Below is a small trained network, with its code and all its weights. Each question gives an input and a class and asks what happens when units are switched off, that is, made to give their printed mean instead of their output.

import numpy as np


def w(rows, s, z=0):
    codes = np.array(rows[::2]) - 128.0
    scale = np.full(codes.shape[1], s)
    scale[-1] = z or s
    return codes * scale


def f(y):
    return y / 2 * (1 + np.tanh(0.7978845608 * (y + 0.044715 * y**3)))


def log_softmax(a):
    a = a - a.max(-1, keepdims=True)
    return a - np.log(np.exp(a).sum(-1, keepdims=True))


def net(x, mask):
    res = np.array(x, float).reshape(1, 7) / 4 @ E
    y = f(res @ A[0][:, :-1].T + A[0][:, -1])
    res = res + np.where(mask, y, B[0][:, -1]) @ B[0][:, :-1]
    return log_softmax(res[-1] @ U[:, :-1].T + U[:, -1])


A, B = {}, {}
E = w([
[207,78,188,117,124,121,184],'x0',
[91,189,111,146,21,197,168],'x1',
[224,62,193,43,106,142,110],'x2',
[67,192,158,121,182,123,201],'x3',
[82,78,39,127,149,159,89],'x4',
[194,116,108,136,54,254,100],'x5',
[154,156,151,216,96,137,32],'x6',
],0.009)
A[0] = w([
[198,152,151,34,29,158,153,175],'N0',
[152,198,201,144,114,152,141,10],'N1',
[31,214,84,238,165,94,251,200],'N2',
[80,82,180,194,230,44,151,132],'N3',
[118,97,57,23,155,114,169,5],'N4',
[255,55,98,233,57,149,107,104],'N5',
],0.0076,0.0032)
B[0] = w([
[79,36,185,119,144,180,107,204],'N0',
[91,110,169,53,186,174,174,143],'N1',
[94,130,104,4,51,81,162,252],'N2',
[117,129,182,129,187,62,139,220],'N3',
[46,44,134,145,133,140,122,163],'N4',
[124,111,153,229,120,156,34,211],'N5',
],0.011,0.012)
U = w([
[186,101,141,103,176,47,165,206],'0',
[64,228,55,156,33,166,155,2],'1',
[254,79,106,209,46,164,39,72],'2',
[36,109,177,150,140,157,166,181],'3',
],0.0093,0.006)

Each question gives the input, the list of numbers given to net, and the class t.
The units are the neurons (one row each of A and B). Each row of codes is followed by its name. A weight is (code - 128) times the scale printed after its matrix; where a second scale follows, it is the last column's (A, B and U).
mask holds one flag per neuron, in row order. A switched-off neuron (its flag False) gives its mean, the last column of its row in B, instead of its output. The means were averaged over made-up inputs and are rounded, as every weight is.
A unit's drop is (log p(t) with every unit on - log p(t) with that unit switched off) / (log p(t) with every unit on - log p(t) with every unit switched off).
The circuit of an input: a set's keep is (log p(t) with only the set's units on - log p(t) with every unit switched off) / (log p(t) with every unit on - log p(t) with every unit switched off). Starting from all 6 units, units are removed one at a time, each time the one whose removal leaves the highest keep (on an exact tie, the one counted first), for as long as the keep stays at least 0.8.
circuit, biggest first: the units of the circuit, biggest drop first
unit that matters most: the unit with the biggest drop
k most important neurons: the k neurons with the biggest drops, biggest first
drop when u is switched off: that unit's drop, to one decimal
input [-4,1,-4,-7,3,-1,-7], class 1: unit that matters most	N0
input [5,-7,-3,-7,2,2,-6], class 2: circuit, biggest first	N2; N5
input [0,-6,-8,2,-2,7,7], class 2: circuit, biggest first	N5; N3
input [-3,-6,-1,-8,6,3,-7], class 2: 2 most important neurons	N3; N2
input [-2,-1,-2,5,-2,1,4], class 1: circuit, biggest first	N0; N2
input [1,7,-2,2,-2,1,1], class 1: 4 most important neurons	N3; N2; N4; N5
input [-5,-2,-7,-6,2,4,-4], class 1: circuit, biggest first	N0; N3
input [4,3,-7,-2,8,-3,-4], class 1: circuit, biggest first	N2; N0
input [8,7,-7,-4,-2,-8,-6], class 0: 2 most important neurons	N3; N5
input [3,0,7,3,-3,-7,-8], class 3: 2 most important neurons	N4; N0
input [-7,2,4,-1,2,-4,2], class 1: 3 most important neurons	N3; N0; N5
input [2,-1,-8,6,-4,3,-1], class 1: 2 most important neurons	N2; N0
input [1,5,-5,1,-8,0,6], class 1: 4 most important neurons	N2; N3; N0; N4
input [-5,-4,-7,-2,1,-7,5], class 0: most important neuron	N3
input [4,-6,2,-5,7,-2,-8], class 3: 2 most important neurons	N4; N2
input [-7,-2,-1,8,8,-2,3], class 1: 2 most important neurons	N2; N0
input [-3,3,-2,4,1,-7,-3], class 0: 2 most important neurons	N3; N2
input [-1,-7,-3,8,-7,-1,3], class 0: drop when N1 is switched off	0.0
input [3,-8,1,-8,8,-3,-1], class 2: drop when N5 is switched off	0.8
input [-5,-6,-1,-3,-2,-1,7], class 2: circuit, biggest first	N2
input [-8,1,-3,-7,-5,-4,-4], class 1: drop when N3 is switched off	0.2
